Below are the code and all the weights of a small trained network. Each question names an input and a target symbol and asks about switching units off, where a switched-off unit gives its printed mean instead of its output.

import numpy as np


def w(rows, s, z=0):
    codes = np.array(rows[::2]) - 128.0
    scale = np.full(codes.shape[1], s)
    scale[-1] = z or s
    return codes * scale


def softmax(a):
    e = np.exp(a - a.max(-1, keepdims=True))
    return e / e.sum(-1, keepdims=True)


def log_softmax(a):
    a = a - a.max(-1, keepdims=True)
    return a - np.log(np.exp(a).sum(-1, keepdims=True))


def net(x, mask):
    ids = ['αβδεζηθλμξπστφψω'.index(c) for c in x.split()]
    T = len(ids)
    res = E[ids] + P[:T]
    u = 0
    for l in range(3):
        r = res
        for j in range(2):
            rows = slice(2 * j, 2 * j + 2)
            q, k, v = (r @ M[l][rows].T for M in (Q, K, V))
            z = softmax(np.where(np.tri(T) > 0, q @ k.T / 2**0.5, -1e9)) @ v
            o = O[l][rows]
            res = res + np.where(mask[u + j], z, o[:, -1]) @ o[:, :-1]
        u += 2
    return log_softmax(res[-1] @ U[:, :-1].T + U[:, -1])


Q, K, V, O = {}, {}, {}, {}
E = w([
[159,122,78],'α',
[139,115,71],'β',
[133,148,61],'δ',
[108,112,69],'ε',
[137,173,37],'ζ',
[132,135,67],'η',
[191,203,81],'θ',
[83,72,94],'λ',
[150,132,161],'μ',
[125,132,83],'ξ',
[162,175,73],'π',
[155,140,181],'σ',
[134,147,66],'τ',
[204,211,166],'φ',
[156,141,185],'ψ',
[88,50,255],'ω',
],0.013)
P = w([
[207,82,112],'0',
[38,161,130],'1',
[197,216,144],'2',
[215,89,129],'3',
[49,188,149],'4',
[151,171,200],'5',
[224,72,149],'6',
[39,174,152],'7',
[149,168,211],'8',
[249,94,157],'9',
[42,175,156],'10',
[119,138,227],'11',
[177,45,27],'12',
[24,155,172],'13',
],0.012)
Q[0] = w([
[217,101,208],'0.h1',
[193,179,211],'0.h1',
[168,122,3],'0.h2',
[189,66,186],'0.h2',
],0.012)
K[0] = w([
[236,130,205],'0.h1',
[251,86,136],'0.h1',
[216,59,86],'0.h2',
[39,159,44],'0.h2',
],0.011)
V[0] = w([
[54,242,192],'0.h1',
[221,131,100],'0.h1',
[156,73,1],'0.h2',
[76,53,106],'0.h2',
],0.0068)
O[0] = w([
[197,169,253,124],'0.h1',
[70,27,111,251],'0.h1',
[151,114,230,163],'0.h2',
[177,181,149,33],'0.h2',
],0.007,0.0026)
Q[1] = w([
[99,154,106],'1.h1',
[174,157,84],'1.h1',
[165,21,80],'1.h2',
[106,8,97],'1.h2',
],0.014)
K[1] = w([
[143,114,177],'1.h1',
[164,138,123],'1.h1',
[5,150,114],'1.h2',
[56,164,183],'1.h2',
],0.017)
V[1] = w([
[241,30,107],'1.h1',
[2,30,227],'1.h1',
[186,41,167],'1.h2',
[112,126,204],'1.h2',
],0.0084)
O[1] = w([
[158,70,223,250],'1.h1',
[253,254,113,61],'1.h1',
[38,83,107,198],'1.h2',
[153,132,89,57],'1.h2',
],0.0085,0.0021)
Q[2] = w([
[44,42,204],'2.h1',
[121,159,105],'2.h1',
[195,155,200],'2.h2',
[117,1,62],'2.h2',
],0.0097)
K[2] = w([
[101,36,228],'2.h1',
[92,88,34],'2.h1',
[242,230,96],'2.h2',
[177,1,132],'2.h2',
],0.0083)
V[2] = w([
[254,73,15],'2.h1',
[229,119,129],'2.h1',
[83,198,172],'2.h2',
[254,116,209],'2.h2',
],0.0083)
O[2] = w([
[3,8,211,125],'2.h1',
[113,100,99,117],'2.h1',
[194,81,198,4],'2.h2',
[13,39,50,180],'2.h2',
],0.0054,0.0027)
U = w([
[159,11,115,208],'α',
[189,71,52,242],'β',
[79,162,85,110],'δ',
[107,132,128,80],'ε',
[23,167,66,132],'ζ',
[119,131,98,72],'η',
[108,121,121,4],'θ',
[110,135,154,127],'λ',
[100,131,178,57],'μ',
[148,220,75,172],'ξ',
[93,136,112,60],'π',
[76,147,201,89],'σ',
[100,145,91,141],'τ',
[119,134,199,132],'φ',
[109,131,175,60],'ψ',
[130,123,190,92],'ω',
],0.011,0.0037)

Each question gives the input, a string of symbols that net reads in full, and the target symbol t.
The units are the heads (2 rows each of Q, K, V and O). Each row of codes is followed by its name. A weight is (code - 128) times the scale printed after its matrix; where a second scale follows, it is the last column's (O and U).
mask holds one flag per head, layer by layer. A switched-off head (its flag False) gives its mean, the last column of its rows in O, instead of its output. The means were averaged over made-up inputs and are rounded, as every weight is.
A unit's drop is (log p(t) with every unit on - log p(t) with that unit switched off) / (log p(t) with every unit on - log p(t) with every unit switched off).
The circuit of an input: a set's keep is (log p(t) with only the set's units on - log p(t) with every unit switched off) / (log p(t) with every unit on - log p(t) with every unit switched off). Starting from all 6 units, units are removed one at a time, each time the one whose removal leaves the highest keep (on an exact tie, the one counted first), for as long as the keep stays at least 0.8.
circuit, biggest first: the units of the circuit, biggest drop first
most important unit: the unit with the biggest drop
which heads matter: for each layer, one digit per head in row order, 1 if its drop is at least 0.15 and else 0, layers parted by /
drop when u is switched off: that unit's drop, to one decimal
input δ λ φ θ, target α: most important unit => 0.h2
input θ ξ ζ, target ζ: circuit, biggest first => (1.h1 2.h2)
input ζ ξ δ λ η ξ ω τ, target ξ: which heads matter => 01 / 10 / 10
input φ τ φ ε τ η ω δ, target ξ: circuit, biggest first => (1.h1 2.h1 0.h1)
input τ ζ α φ, target α: circuit, biggest first => (0.h1 1.h1)
input ξ λ φ ζ σ, target ζ: circuit, biggest first => (0.h2 1.h1 0.h1)
input ζ α τ ξ φ φ ε μ, target ζ: which heads matter => 01 / 10 / 00
input θ ξ ξ ω τ μ ζ ψ ζ ω φ, target ξ: circuit, biggest first => (1.h1 2.h1)
input τ τ ζ λ μ β ζ λ ε ζ φ, target ζ: circuit, biggest first => (0.h1 0.h2)
input η ζ φ ω η π η ω ω α φ, target ξ: circuit, biggest first => (1.h1 0.h1)
input ζ δ δ ζ ψ, target ζ: which heads matter => 11 / 10 / 00
input τ τ ζ ω δ ζ τ ω ζ σ ω τ ω, target β: which heads matter => 01 / 11 / 00
input π λ ζ ζ β ξ φ φ α ζ τ ζ π φ, target ζ: circuit, biggest first => (0.h2 0.h1 1.h2)
input ε ω τ ω λ, target ξ: circuit, biggest first => (1.h1)
input α ξ ψ τ ζ β ω θ, target ξ: drop when 2.h1 is switched off => 0.5
input ζ ζ ζ π ε σ τ ε φ τ σ, target ζ: drop when 0.h2 is switched off => 0.9
input φ τ μ η η ζ ω ζ ω τ ζ, target ξ: drop when 1.h1 is switched off => 0.4
